Below are the code and all the weights of a small trained network. Each question names an input and a class and asks about switching units off, where a switched-off unit gives its printed mean instead of its output.

import numpy as np


def w(rows, s, z=0):
    codes = np.array(rows[::2]) - 128.0
    scale = np.full(codes.shape[1], s)
    scale[-1] = z or s
    return codes * scale


def norm(h):
    return h / np.sqrt((h * h).mean(-1, keepdims=True) + 1e-5)


def f(y):
    return np.maximum(y, 0)


def log_softmax(a):
    a = a - a.max(-1, keepdims=True)
    return a - np.log(np.exp(a).sum(-1, keepdims=True))


def net(x, mask):
    res = np.array(x, float).reshape(1, 3) / 4 @ E
    u = 0
    for l in range(4):
        y = f(norm(res) @ A[l][:, :-1].T + A[l][:, -1])
        res = res + np.where(mask[u : u + 10], y, B[l][:, -1]) @ B[l][:, :-1]
        u += 10
    return log_softmax(norm(res)[-1] @ U[:, :-1].T + U[:, -1])


A, B = {}, {}
E = w([
[127,129,126,130,119,127,117,130,131,120],'x0',
[99,34,133,105,121,43,118,131,131,139],'x1',
[134,137,97,131,137,133,134,4,145,123],'x2',
],0.0042)
A[0] = w([
[115,111,150,131,110,106,139,254,131,120,76],'0.n1',
[141,101,139,147,109,112,122,162,94,132,84],'0.n2',
[158,140,97,119,115,148,60,173,105,130,2],'0.n3',
[111,150,160,132,97,153,158,166,128,154,22],'0.n4',
[129,144,137,134,142,151,152,167,143,121,27],'0.n5',
[115,181,108,130,115,155,120,210,141,75,38],'0.n6',
[138,150,118,132,125,160,102,194,127,118,8],'0.n7',
[99,167,181,132,125,123,171,147,157,119,46],'0.n8',
[144,176,130,127,146,180,131,211,104,174,18],'0.n9',
[134,202,118,143,110,182,104,106,128,105,61],'0.n10',
],0.0067,0.00094)
B[0] = w([
[110,171,48,30,229,200,105,254,163,203,254],'0.n1',
[105,118,92,103,65,165,102,165,96,249,171],'0.n2',
[136,145,216,156,130,108,213,132,147,59,172],'0.n3',
[133,99,173,207,111,86,154,105,128,95,182],'0.n4',
[145,67,155,151,140,100,137,77,100,120,176],'0.n5',
[156,47,164,204,71,26,112,31,140,84,227],'0.n6',
[145,70,170,127,145,84,186,70,151,55,202],'0.n7',
[197,51,179,108,191,193,180,82,116,96,161],'0.n8',
[112,75,242,174,63,28,135,25,75,145,249],'0.n9',
[110,187,24,79,155,200,132,240,163,207,245],'0.n10',
],0.0039,0.0055)
A[1] = w([
[153,111,102,187,59,115,129,102,142,121,102],'1.n1',
[178,62,235,175,125,65,164,31,132,32,68],'1.n2',
[120,110,208,183,51,102,111,100,22,117,66],'1.n3',
[117,23,158,167,66,17,123,9,88,76,55],'1.n4',
[123,160,144,147,79,110,97,104,135,151,59],'1.n5',
[105,144,173,198,140,85,112,133,153,76,102],'1.n6',
[113,149,151,187,105,85,143,139,137,35,255],'1.n7',
[188,79,165,91,150,120,81,125,154,83,37],'1.n8',
[145,255,94,129,132,216,82,137,127,68,127],'1.n9',
[135,141,194,171,104,50,129,97,128,101,47],'1.n10',
],0.0057,0.00078)
B[1] = w([
[89,48,125,114,159,65,77,158,91,105,151],'1.n1',
[195,98,253,169,140,137,214,161,67,117,230],'1.n2',
[179,60,219,150,144,140,181,136,167,171,168],'1.n3',
[132,180,101,146,84,119,108,78,145,56,249],'1.n4',
[104,111,153,96,150,96,128,112,146,112,133],'1.n5',
[145,103,161,99,163,114,179,143,106,163,148],'1.n6',
[128,94,192,112,145,135,119,162,151,189,150],'1.n7',
[89,169,98,149,117,232,115,87,79,148,146],'1.n8',
[71,145,34,130,172,133,184,78,173,159,166],'1.n9',
[189,135,150,136,96,229,153,96,57,156,173],'1.n10',
],0.0065,0.012)
A[2] = w([
[120,132,115,132,99,108,87,108,92,82,2],'2.n1',
[108,163,125,154,82,84,86,122,107,2,6],'2.n2',
[79,136,130,92,134,105,98,226,115,134,125],'2.n3',
[145,125,117,142,114,124,102,117,144,140,107],'2.n4',
[153,136,112,141,120,167,87,135,129,176,79],'2.n5',
[104,100,99,83,145,146,79,168,98,162,84],'2.n6',
[121,115,137,123,90,109,86,85,201,114,73],'2.n7',
[110,108,131,115,124,90,105,93,146,104,153],'2.n8',
[136,121,109,117,127,96,87,223,159,132,52],'2.n9',
[103,122,118,78,145,127,116,98,136,132,88],'2.n10',
],0.0098,0.00042)
B[2] = w([
[88,155,143,64,145,138,60,144,131,52,188],'2.n1',
[3,132,158,114,99,66,2,135,193,47,254],'2.n2',
[230,151,48,113,91,141,76,73,162,125,204],'2.n3',
[131,122,144,130,125,75,149,120,141,121,134],'2.n4',
[136,79,157,136,141,76,137,177,123,90,162],'2.n5',
[215,161,93,93,107,146,43,161,67,159,201],'2.n6',
[97,135,200,143,95,89,119,151,107,126,164],'2.n7',
[152,124,164,143,91,163,116,178,115,147,163],'2.n8',
[177,135,77,70,127,148,77,55,98,174,190],'2.n9',
[145,112,137,127,126,116,174,138,107,182,172],'2.n10',
],0.007,0.006)
A[3] = w([
[159,148,135,165,112,113,133,110,117,47,132],'3.n1',
[58,151,84,108,124,142,117,168,125,150,170],'3.n2',
[106,130,96,111,125,140,150,139,135,131,61],'3.n3',
[133,153,141,128,137,148,124,180,163,2,17],'3.n4',
[126,128,95,142,130,163,130,190,182,108,2],'3.n5',
[96,136,81,157,160,134,142,95,157,158,119],'3.n6',
[91,39,140,99,94,123,167,164,157,150,92],'3.n7',
[116,110,88,150,178,62,147,112,144,154,45],'3.n8',
[112,123,91,101,101,81,163,108,156,116,63],'3.n9',
[86,180,35,123,158,161,193,138,160,129,172],'3.n10',
],0.0089,0.00053)
B[3] = w([
[117,133,147,54,210,164,142,254,176,187,219],'3.n1',
[119,149,174,163,166,184,168,65,129,90,178],'3.n2',
[132,127,127,139,133,156,148,140,145,118,162],'3.n3',
[37,128,107,177,61,70,61,113,145,152,213],'3.n4',
[109,115,118,128,145,101,191,92,152,122,148],'3.n5',
[74,114,53,112,139,105,166,182,112,129,207],'3.n6',
[162,185,141,164,116,145,143,85,140,71,152],'3.n7',
[109,189,102,84,153,182,119,151,191,169,176],'3.n8',
[194,153,117,163,178,204,123,129,112,74,163],'3.n9',
[6,106,25,188,166,75,237,125,128,146,255],'3.n10',
],0.0065,0.0066)
U = w([
[194,82,252,162,131,149,200,133,94,122,199],'0',
[235,133,45,54,101,143,16,122,105,174,103],'1',
[33,136,21,154,181,136,219,126,150,139,169],'2',
[17,137,171,120,75,77,2,134,166,39,2],'3',
],0.008,0.00098)

Each question gives the input, the list of numbers given to net, and the class t.
The units are the neurons (one row each of A and B). Each row of codes is followed by its name. A weight is (code - 128) times the scale printed after its matrix; where a second scale follows, it is the last column's (A, B and U).
mask holds one flag per neuron, layer by layer. A switched-off neuron (its flag False) gives its mean, the last column of its row in B, instead of its output. The means were averaged over made-up inputs and are rounded, as every weight is.
A unit's drop is (log p(t) with every unit on - log p(t) with that unit switched off) / (log p(t) with every unit on - log p(t) with every unit switched off).
unit that matters most: the unit with the biggest drop
top k neurons: the k neurons with the biggest drops, biggest first
k most important neurons of layer l: the k neurons of layer l with the biggest drops, biggest first
drop when u is switched off: that unit's drop, to one decimal
input [8,1,-8], class 1: unit that matters most -> 0.n1
input [1,2,1], class 3: top 4 neurons -> 0.n1; 0.n10; 0.n9; 0.n6
input [-5,1,4], class 3: top 3 neurons -> 0.n1; 0.n10; 0.n9
input [-6,6,2], class 3: 2 most important neurons of layer 0 -> 0.n1; 0.n10
input [-7,4,6], class 3: top 2 neurons -> 0.n1; 0.n9
input [5,1,-7], class 1: top 2 neurons -> 0.n1; 0.n2
input [-3,7,0], class 1: top 3 neurons -> 0.n9; 0.n6; 1.n4
input [-4,0,-3], class 0: top 2 neurons -> 0.n9; 0.n10
input [4,1,-7], class 1: top 3 neurons -> 0.n1; 0.n2; 1.n2
input [-2,2,4], class 3: top 3 neurons -> 0.n1; 0.n10; 0.n9
input [-5,6,1], class 3: 3 most important neurons of layer 0 -> 0.n1; 0.n10; 0.n9
input [-6,8,5], class 3: top 2 neurons -> 0.n9; 1.n4
input [8,1,7], class 3: top 2 neurons -> 0.n1; 0.n10
input [2,6,5], class 3: unit that matters most -> 0.n9
input [-2,7,3], class 3: top 2 neurons -> 0.n1; 0.n9
input [2,4,0], class 1: top 2 neurons -> 1.n4; 0.n9
input [-5,5,3], class 3: 3 most important neurons of layer 0 -> 0.n1; 0.n9; 0.n6
input [-4,2,-4], class 1: drop when 0.n1 is switched off -> 1.0
input [5,2,-7], class 1: drop when 0.n1 is switched off -> 1.2
input [1,5,8], class 3: unit that matters most -> 0.n9
input [8,0,-7], class 0: drop when 0.n7 is switched off -> 2.2
